Below are the code and all the weights of a small trained network. Each question names an input and a class and asks about switching units off, where a switched-off unit gives its printed mean instead of its output.

import numpy as np


def w(rows, s, z=0):
    codes = np.array(rows[::2]) - 128.0
    scale = np.full(codes.shape[1], s)
    scale[-1] = z or s
    return codes * scale


def f(y):
    return np.maximum(y, 0)


def log_softmax(a):
    a = a - a.max(-1, keepdims=True)
    return a - np.log(np.exp(a).sum(-1, keepdims=True))


def net(x, mask):
    res = np.array(x, float).reshape(1, 5) / 4 @ E
    y = f(res @ A[0][:, :-1].T + A[0][:, -1])
    res = res + np.where(mask, y, B[0][:, -1]) @ B[0][:, :-1]
    return log_softmax(res[-1] @ U[:, :-1].T + U[:, -1])


A, B = {}, {}
E = w([
[9,134,80],'x0',
[128,127,129],'x1',
[105,2,165],'x2',
[129,126,129],'x3',
[84,170,237],'x4',
],0.0078)
A[0] = w([
[95,34,160,40],'N0',
[181,141,151,117],'N1',
[103,2,174,42],'N2',
[92,143,201,95],'N3',
[71,134,54,141],'N4',
[41,134,121,87],'N5',
[147,201,106,253],'N6',
[151,112,71,98],'N7',
[75,95,237,107],'N8',
[128,226,97,50],'N9',
[107,157,179,100],'N10',
[145,90,50,80],'N11',
[123,92,137,235],'N12',
[109,162,225,82],'N13',
[223,157,138,89],'N14',
[137,205,107,54],'N15',
[66,150,84,102],'N16',
[106,173,193,88],'N17',
[114,190,153,177],'N18',
[175,147,132,116],'N19',
[77,137,76,208],'N20',
[182,135,135,238],'N21',
[64,153,94,115],'N22',
[75,122,90,96],'N23',
[161,245,110,59],'N24',
[167,61,43,130],'N25',
[50,166,102,102],'N26',
[180,126,26,96],'N27',
[164,112,52,143],'N28',
[99,151,190,98],'N29',
[236,141,131,97],'N30',
[159,89,65,78],'N31',
[64,117,109,75],'N32',
[153,189,95,190],'N33',
[56,127,101,101],'N34',
[138,240,103,58],'N35',
[184,126,140,151],'N36',
[107,148,185,92],'N37',
[76,158,88,117],'N38',
[93,148,101,153],'N39',
[62,132,117,87],'N40',
[178,147,135,126],'N41',
[71,143,101,104],'N42',
[112,48,155,174],'N43',
[144,79,72,79],'N44',
[162,72,54,93],'N45',
[78,132,110,100],'N46',
],0.0091,0.0061)
B[0] = w([
[171,112,66,168],'N0',
[149,118,171,164],'N1',
[195,100,2,195],'N2',
[125,201,111,169],'N3',
[143,118,171,202],'N4',
[170,127,153,170],'N5',
[50,65,85,254],'N6',
[115,198,152,162],'N7',
[122,183,88,198],'N8',
[171,112,62,169],'N9',
[128,170,121,158],'N10',
[131,174,135,175],'N11',
[80,107,116,232],'N12',
[132,164,129,179],'N13',
[169,107,169,178],'N14',
[160,110,62,156],'N15',
[171,109,157,173],'N16',
[131,173,115,167],'N17',
[93,134,99,201],'N18',
[161,91,160,156],'N19',
[123,111,175,226],'N20',
[102,91,164,238],'N21',
[164,107,169,177],'N22',
[159,125,151,161],'N23',
[159,93,58,185],'N24',
[99,191,132,219],'N25',
[157,118,169,180],'N26',
[92,201,148,193],'N27',
[89,181,159,198],'N28',
[129,193,115,164],'N29',
[153,115,177,189],'N30',
[133,174,131,169],'N31',
[171,123,138,155],'N32',
[93,103,95,210],'N33',
[169,111,155,171],'N34',
[164,99,41,181],'N35',
[141,102,165,182],'N36',
[133,176,123,156],'N37',
[164,100,162,174],'N38',
[135,107,156,175],'N39',
[167,123,142,158],'N40',
[147,107,159,163],'N41',
[172,112,166,164],'N42',
[113,108,57,219],'N43',
[136,183,107,168],'N44',
[121,188,133,190],'N45',
[186,114,171,154],'N46',
],0.0085,0.0065)
U = w([
[168,85,46,67],'0',
[118,251,162,48],'1',
[217,73,254,39],'2',
[74,91,159,255],'3',
[85,101,165,222],'4',
],0.0095,0.0057)

Each question gives the input, the list of numbers given to net, and the class t.
The units are the neurons (one row each of A and B). Each row of codes is followed by its name. A weight is (code - 128) times the scale printed after its matrix; where a second scale follows, it is the last column's (A, B and U).
mask holds one flag per neuron, in row order. A switched-off neuron (its flag False) gives its mean, the last column of its row in B, instead of its output. The means were averaged over made-up inputs and are rounded, as every weight is.
A unit's drop is (log p(t) with every unit on - log p(t) with that unit switched off) / (log p(t) with every unit on - log p(t) with every unit switched off).
The circuit of an input: a set's keep is (log p(t) with only the set's units on - log p(t) with every unit switched off) / (log p(t) with every unit on - log p(t) with every unit switched off). Starting from the 12 units with the biggest drops (on a tie, the unit counted first), units are removed one at a time, each time the one whose removal leaves the highest keep (on an exact tie, the one counted first), for as long as the keep stays at least 0.8.
circuit, biggest first: the units of the circuit, biggest drop first
k most important neurons: the k neurons with the biggest drops, biggest first
drop of u: that unit's drop, to one decimal
input [-4,0,-3,5,-6], class 1: circuit, biggest first => (N27, N28)
input [-4,5,1,-1,5], class 1: circuit, biggest first => (N8, N3, N13)
input [-5,-4,-6,4,-1], class 0: circuit, biggest first => (N24, N35)
input [0,-3,6,-1,7], class 1: circuit, biggest first => (N8, N3)
input [-5,-1,8,4,-2], class 0: circuit, biggest first => (N2)
input [-8,-7,8,8,-4], class 0: 2 most important neurons => (N2, N43)
input [5,-3,-6,4,-8], class 1: 2 most important neurons => (N27, N28)
input [-2,-5,6,-6,-1], class 0: circuit, biggest first => (N2, N43)
input [3,-5,1,-2,5], class 1: 2 most important neurons => (N8, N3)
input [8,-8,-1,-2,-8], class 1: 2 most important neurons => (N27, N25)
input [7,-3,5,3,-6], class 2: drop of N43 => -0.1
input [8,8,-2,-5,5], class 2: drop of N7 => 0.0
input [5,-5,-3,5,-2], class 2: drop of N4 => 0.1
input [1,-4,8,-2,2], class 0: drop of N2 => 0.2
input [1,6,8,8,4], class 0: most important neuron => (N2)
